In the rows, zero is written as 128.
Each row of numbers stands for one node and depends on some of the facts below. Use the named rows to name the rest.

How the nodes are related:
(badom, β, fluplok); (bomok, β, brozar); (brurel, β, fadre)
(burul, β, greste); (ditel, β, mabrabi); (domi, β, lutre)
(drafepur, β, klepladrik); (dregibel, β, lolan); (drodesta, β, lipluk)
(drotren, β, tastol); (fadre, β, lafumu); (fleklo, β, skagem)
(flilem, β, terun); (fluplok, β, zatrok); (fudrer, β, labrin)
(galu, β, tristum); (grerek, β, lumo); (grigagur, β, lirosim)
(gugran, β, trabri); (kisto, β, flanok); (klepladrik, β, plema)
(kloston, β, drodesta); (kludrin, β, kasos); (labrin, β, zoflor)
(lafumu, β, trisku); (lalom, β, skilon); (ledrosta, β, gise)
(librabrar, β, raplo); (lirosim, β, bazul); (listikor, β, drigrel)
(lolan, β, peskiru); (luflam, β, grigagur); (lumo, β, stizo)
(megrefom, β, drevim); (nupi, β, tatror); (pefek, β, sisikes)
(peskiru, β, drilegren); (pozel, β, ledrosta); (raplo, β, bagam)
(saza, β, truvo); (sisikes, β, grefam); (stizo, β, ditel)
(tatror, β, pozel); (tidur, β, nupi); (trabri, β, steskobo)
(tredu, β, floribra); (trogur, β, kolodram); (truflam, β, kitokles)
(truvo, β, godur); (vanom, β, grerek); (zevugok, β, bresa)
(zopam, β, kloston); (badom, Λ, listikor); (bagam, Λ, luflam)
(bazul, Λ, flotak); (bomok, Λ, gritur); (bresa, Λ, lirosim)
(brozar, Λ, luflam); (brozel, Λ, lopen); (brurel, Λ, lopen)
(ditel, Λ, lutre); (domi, Λ, lirosim); (drafepur, Λ, skilon)
(dregibel, Λ, lirosim); (drigrel, Λ, kludrin); (drilegren, Λ, viso)
(drodesta, Λ, kloston); (drotren, Λ, luflam); (fadre, Λ, burul)
(fepel, Λ, ledrosta); (firul, Λ, lolan); (fleklo, Λ, grefam)
(fligri, Λ, greste); (flilem, Λ, grobun); (flirok, Λ, lafumu)
(floribra, Λ, gise); (fluplok, Λ, gepenon); (fudrer, Λ, zusta)
(galol, Λ, grerek); (galu, Λ, labrin); (gepenon, Λ, stizo)
(gise, Λ, zefu); (godur, Λ, tredu); (grefam, Λ, grital)
(grerek, Λ, dreflus); (greste, Λ, saza); (grigagur, Λ, ledrosta)
(gritur, Λ, zevugok); (grobun, Λ, dreflus); (grutra, Λ, flotak)
(gugran, Λ, zokla); (kagu, Λ, burul); (kasos, Λ, grefam)
(kestil, Λ, listikor); (kisto, Λ, gepenon); (kitokles, Λ, flanok)
(klepladrik, Λ, ledrosta); (klofen, Λ, burul); (kloston, Λ, flotak)
(kludrin, Λ, flotak); (kolodram, Λ, stizo); (lafumu, Λ, zatrok)
(lalom, Λ, skilon); (ledrosta, Λ, flanok); (leladrom, Λ, grefam)
(librabrar, Λ, lafumu); (lipluk, Λ, lafumu); (lirosim, Λ, labrin)
(lopen, Λ, skilon); (luflam, Λ, labrin); (lumo, Λ, luflam)
(lutre, Λ, grital); (mabrabi, Λ, ledrosta); (megrefom, Λ, lafumu)
(molos, Λ, truvo); (neflo, Λ, trogur); (nuli, Λ, luflam)
(nupi, Λ, tovo); (pefek, Λ, lirosim); (pefo, Λ, stizo)
(peskiru, Λ, lirosim); (pibrus, Λ, gritur); (plema, Λ, gugran)
(ploplel, Λ, drevim); (poki, Λ, flanok); (pozel, Λ, drafepur)
(ragudal, Λ, terun); (raplo, Λ, lafumu); (sisikes, Λ, kludrin)
(skagem, Λ, zatrok); (skisaklim, Λ, flanok); (skudegrem, Λ, zusta)
(steskobo, Λ, luflam); (tastol, Λ, lutre); (tatror, Λ, lirosim)
(tidur, Λ, lafumu); (tinuplis, Λ, tovo); (trabri, Λ, kloston)
(tredu, Λ, zefu); (trisku, Λ, luflam); (tristum, Λ, trogur)
(trogur, Λ, drevim); (truflam, Λ, klofen); (truvako, Λ, kloston)
(vanom, Λ, greste); (zasu, Λ, gepenon); (zoflor, Λ, kludrin)
(zopam, Λ, ledrosta); (zusta, Λ, zevugok)

Named rows:
ledrosta: [113 130 125  59 119 160 120 171 123 208 127 105  59 115  98 111  97  96
 140 155 132 149 131  53 131 161  96 135  80 108 103 129 133 165 126 140
 108 102 112 156  43 142]
klepladrik: [115 133 159  75 106 119 166 167 108 194 115 100  66 111  98 126 126 121
 121 172 128 141 121  99 131 133  58 117  82  87 139 145 147 137 137 144
 107 115 116 193  55 129]
zopam: [136 134 154  76  86 127 167 169  89 200 121  85  62 148  84 126 135 131
 142 146 131 151 137 123 133 150  69 120  77  82 126 144 137 152 152 119
  98 129 109 134  60 147]
fepel: [118 121 159  86  89 174 163 138  98 223 127  93  83 135  85 121 137 156
 132 193 139 157 147  94 118 125  81 122 101  80 124 112 116 171 139 146
 123 112 123 124  46 138]
truflam: [ 93 129 169  72  73 160  99 137 104 165 138  92 114 169 102 162 131 142
 152 161 140 111 146 113 133 125 120 107 101  88 130 137 126 145 113 148
 121 118 110 129  75 134]
klofen: [ 94 131 163  83 106 141  93 169 124 162 146  99 124 145 106 154 132 138
 153 140 128  92 140  90 142 119 132 122  85  99 132 133 140 157 104 131
 106 114 118 162  66 158]
grutra: [ 93 134 154  79  82 132  89 144 100 155 141  95 103 160 107 151 149 128
 122 138 124  95 104 115 131 101 117  98  79 100 150 175 143 114 119 126
 134 131 100 232  62 151]
dreflus: [ 96 130 162  82 107 140  93 169 124 160 146  98 127 143 105 152 132 137
 152 142 129  93 140  89 145 120 132 121  87  98 129 136 139 158 103 133
 105 115 117 163  64 156]
skagem: [ 86 124 162  96  91 164  82 132  92 158 133 119 119 160 104 185 148 135
 157 169 140 118 166 110 147 121 107  92 123  76 126 133 123 166 114 126
 124 127 115 157  86 128]
kolodram: [106 117 151  95 105 160 107 150 108 159 141  97 110 156 100 150 158 145
 150 154 132 112 136 105 130 113 114 104  97  92 134 123 127 160 108 116
 123 140 115 187  66 145]
ploplel: [104 118 155  84 101 157 111 154 109 163 139  94 107 161  99 150 149 145
 151 159 133 107 140 109 131 117 115 108  95 102 131 123 127 155 108 123
 121 136 115 180  65 145]
nupi: [103 121 135  62 113 179  84 173 114 137 137 100  65 161 113 154 121  78
 168 122 134 107 121  82 133 158 109 104  94 126 123 145 132 131  87 110
 118 146 102 203  67 147]
tristum: [103 125 159  90 105 159 103 157 108 144 135  94 101 155 113 152 142 119
 157 139 135 113 128 104 140 126 117 100  97  82 137 136 143 147  98 124
 110 142 114 190  80 142]
peskiru: [102 108 186  72 105 154  94  91 112 125 159 103 110 175  90 195 186 163
 156 206 129 114 131 119 109  94 113 119  90  83 143  69 119 151  89 135
 112 139  89 116  15 120]
drilegren: [ 94 133 196  89 130 139  83 141 134 161 149 112 121 149 109 142 138 131
 163 146 126  98 130  93 151  98 135 128  86  72 124 112 153 164 103 129
 106 118  99 179  50 154]
bazul: [ 99 123 114  96  83 188 110 159  99 150 151  74 126 160 103 142 157 167
 123 147 135 103 113  99 117 107 129  84  97  92 153 154 117 142 101 124
 141 142 134 216  86 152]
drotren: [109 110 157  61 103 138 115 148 113  98 147  86  98 162  98 197 176 145
 154 176 129 100 122 120 109 129 103 111  77 116 156  95 122 123  69 125
  98 152 107 144  41 122]
pefo: [104 125 164  79  97 155 111 159 109 145 132  93  96 156 110 151 140 120
 158 141 136 109 131 108 136 132 112 101  98  92 141 138 138 136 101 129
 111 139 114 181  78 139]
bresa: [108 116 140  71 109 139 105 134 111  91 150  96 103 151 101 202 180 139
 145 176 125 112 118 108 117 122 104 105  80  84 158 108 132 140  74 127
  95 148 109 158  40 117]
trisku: [108 111 163  68 134 168 125 152 132  62 144  85  90 150 121 194 171 120
 167 164 134 102 100  99 114 127  97  98  92  82 174  97 144 119  45 128
  89 162 115 189  58 112]
fligri: [ 94 130 160  80 104 113 103 162 108 158 136 106 105 140 105 166 142 126
 131 150 123 101 127 106 141 117 101 108  82 102 143 155 144 131 110 129
 114 124 112 208  62 142]

Rows to name:
No name comes twice in this set of rows, the named rows included.
[106 104 112  49 113 159  69 142 111 103 157 104  75 161  98 197 160 111
 150 168 126 115 117  87 107 150 110 111  74 134 130  98 113 134  64 118
 107 149  97 157  30 120]	tatror
[ 90 129 123  73 121 158  51 161 125 164 153 116 107 135 106 152 121 104
 149 134 124 107 135  57 141 139 144 121  83 112 104 131 132 172  93 120
 110 114 106 177  54 156]	gise
[ 67 120 145  77 108 117  62 169  92 163 118 151  90 152 102 210 134  89
 149 165 124  90 175 112 153 147  72  95 114 147 114 162 118 137 116 106
 136 122  97 220  74 120]	tidur

Now the same nodes, written a new way:
Named rows:
galu: [108  76 146 143 154 182 126 182 122 138 114 167 127 113 174 124 146 181
 108  90 169 135 111 140  71 114 185 129 115 131 120 114]
skagem: [107  92 144 139 131 176 162 161 124 128 111 184 108 130 182 113 127 152
  96  96 167 137 100 130 115 104 177 123 127 145 112 124]
sisikes: [102  79 165 147 134 169 150 145 129 135 142 159 135 118 157 105 158 183
 113  88 174 127 113 117  97  99 191 106 120 147 137 103]
grefam: [117 111  96 115 191 177 105 146 115 129 116 175 153 206 187 175 138 195
 116 103 208 129 111  84 113  97 179 125  90 150 121 104]
drodesta: [104  76 182 150 130 182 159 147 139 134 144 148 150 121 146 156 152 149
  94 114 161 131 115 150 113  98 215 112 103 142 111  99]
lipluk: [110  86 147 141 127 186 192 153 123 125 105 183 114 127 183 125 115 135
  83 106 165 142  96 141 130  92 187 127 124 140  98 131]
mabrabi: [106  86 135 148 128 159 123 182 128 144 119 171 106 139 168 164 123 170
  85  84 138 131  85 138 116 123 187 123 143 163 133 121]
ditel: [116 105 136 138 108 161 101 153 122 136 118 170 164 152 195 136 120 175
  78  94 179 146 116 125  64 114 197 107 118 148 125 116]
stizo: [113 104 101 186 106 152  76 139 123 140 142 169 171 152 159 168 170 158
 104  89 179 133 105  59 110 124 176 136 100  95 103 138]
ledrosta: [108  88  79 169 147 162 117 186 110 139 117 101 140 154 160 213 143 200
  97  95 140 106  63  94 151 114 185 146 134 131 143 106]
pozel: [112 105 138 153  95 172 120 175 123 121 110 118 130 122 176 100 156 174
  97 123 167 125  99 148  95 120 181 124 123 130 129 103]
drafepur: [116 111  98 167 174 178 111 153 138 131 131 155 115 145 165 149 173 167
 125  94 183 125  91  79 115  98 181 145  98 109 124 104]
zokla: [106 106 108 146 175 172 111 153 127 131 123 164 117 159 167 165 164 161
 124  89 174 122  92  79 137 102 173 145  97 123 111 112]
ploplel: [107  97 148 140 136 171 130 169 134 132 121 180 104 135 171 120 143 158
 105  99 167 135 104 137 105 116 178 121 122 148 120 115]
poki: [106  86 139 145 140 167 135 180 130 139 120 174 102 138 166 147 131 170
  97  92 151 131  92 140 115 119 182 123 136 158 131 117]
brozar: [100  73 156 125 166 181 116 185 119 138 105 178 110 119 173 128 147 176
 114  84 161 135 110 148  79 117 176 134 110 138 110 121]
nuli: [101  73 156 125 165 182 115 185 119 138 105 178 111 119 174 128 147 176
 114  84 161 135 110 148  80 117 176 135 110 138 109 120]
tredu: [112 105 100 162 170 175 116 153 128 131 129 154 135 149 167 161 165 168
 121  93 181 123  96  75 121 100 181 143  98 111 119 107]
zusta: [112 133 107 148 184 176  92 153 152 126 118 156  67 147 173 144 176 140
 126  88 164 126  77  93 125  93 180 154  94 120 120  95]
truflam: [113  95 141 155 132 174 136 170 133 133 126 168 123 126 173 116 142 167
 102 101 173 135 107 132  90 113 187 119 123 138 128 110]
zoflor: [ 95  85 175 131 134 164 142 146 128 133 135 169 118 129 159 112 156 167
 114  87 164 127 110 123 116 104 182 109 117 158 125 107]

Name these rows:
No name comes twice in this set of rows, the named rows included.
[116 125 100 161 179 178 101 154 146 129 125 145  95 140 174 146 173 154
 123  90 173 126  83  86 112  92 187 150  96 110 126  94]	zevugok
[114  95 140 157 124 170 128 164 132 135 126 169 127 125 174 117 142 168
  97  96 171 138 107 129  84 113 189 118 123 136 128 114]	vanom
[ 99  75 111 138 228 190 101 188 111 143 110 136 161 123 173 165 161 187
 141  69 171 127 106  87  82 105 179 166  85  99 101 115]	luflam
[114  84 131 154 126 183 194 153 119 127 110 177 127 115 189 100 117 161
  88  97 178 140  99 120 105  89 185 122 134 130 118 127]	librabrar
[114 103  97 180 165 191 135 144 128 133 113 173 139 134 209 175 157 150
 129  81 183 110 108  57 123 124 189 134  92 117 124  94]	lolan
[104 104  89 145 162 169 201 168  93 109 115 190 141 123 196 161 121 133
  68  85 190 127  96  53 142  59 172 142 126  83  94 109]	lafumu
[114 108  98 166 144 163  90 138 126 137 130 154 146 150 171 164 163 168
 110  80 176 130  93  65 105  99 186 140  98 107 117 118]	grerek
[108  74 146 148 156 190 130 182 121 138 106 174 129 105 191 129 144 176
 112  84 169 131 117 136  66 124 188 128 111 130 121 110]	dregibel
[117  79 137 179 117 173 141 171 134 137 144 192 131 129 147 106 157 179
 113 113 189 135 119 127  94 130 173 115 127 127 124 129]	fluplok
[107  90 140 139 125 179 186 154 118 125 103 185 112 125 190 106 115 145
  89  95 168 140  96 126 123  95 177 125 131 141 107 131]	flirok
[ 96  79 157 118 168 174 115 202 113 132 110 191 107 114 174 137 146 169
 101  83 163 133 115 146  77 113 173 133 115 132 106 111]	trisku
[103  91 122 159 180 166 159 211 141 150 134 124 170 127 169 136  96 164
 104  86 145 140  94 121 109 127 194 133 153 159 140 113]	grigagur

The same nodes again, as new rows of numbers:
Some nodes and their rows:
klofen: [129 129 135 121 155 113 132 138 112 111 110 121 130 127]
trogur: [128 150 117 117 145 111 137 142 101 107 108 129 132 113]
fluplok: [108 141 129 106 163 134 169 174 136 124 134 134 128  86]
kisto: [104 143 127 111 160 128 165 169 153 126 136 129 126  93]
zasu: [103 123 145 116 170 132 165 164 163 131 138 120 124 108]
sisikes: [129 153 131 113 146  82 102 195 138 139 142 162 147  91]
zoflor: [126 130 149 120 156  83  98 187 156 146 145 151 144 110]
librabrar: [113  96 119 104 142 147  97 128  79 154 159 131 120  96]
mabrabi: [128 223 134 137 166 118 123  96 175 143 147 135 154  95]
tatror: [122 124 166 101 114  94 144 101 130 102 170 140 143 106]
dregibel: [149 117 151 108 116 115 141 139 149 126 147 133 149  98]
pefek: [144  90 150 102 124 107 147 129 140 120 143 143 154  91]
drotren: [143  87 151 104 122 105 145 126 149 122 144 140 154  95]
bagam: [145  65 171 106 135 112 146 124 150 125 145 134 152 106]
ditel: [114 160 103 117 131 143 122 128 215 128 100 178 121 126]
neflo: [122 133 141 117 157 117 143 142 133 136 134 133 131 120]
gise: [122 136 140 122 151 109 131 127 110 103 117 118 127 133]
gritur: [132 156 135 116 150  94 157 129  63 134 101 121 137 145]
skilon: [127 127 136 120 156 115 136 140 111 111 109 119 130 127]
flanok: [135 168 133 130 161 114 127 119 121 112 122 122 139 114]
drevim: [129 127 135 121 155 114 133 138 112 111 110 121 131 127]

Rows to name:
No name comes twice in this set of rows, the named rows included.
[133 220 118 140 154 109 135 106 133 137 153 146 149  73]	zopam
[127 185 122 107 139  91 170 136  69 157 122 142 141 126]	bomok
[125  97 148 105 114 109 120 111 201 134 102 143 167  94]	lumo
[110 176 135 110 139 106 140 128 110 116 154 144 127 111]	nupi
[130 151 105 114 138 145 143 141 173 116 130 183 108 124]	fleklo
[101 155 116 118 141 120 119 136 175 118  69 125 143 108]	stizo
[125 127 135 120 157 115 141 142 112 111 108 117 129 127]	lopen
[117 101 138 114 154 133 116 131 116 148 150 126 124 117]	skagem
[158  82 103 101 137  48 151 124 175 106 117 121 133 100]	lirosim
[116  94 136 142 131  62 106 186 127 151 132 159 137  88]	drodesta

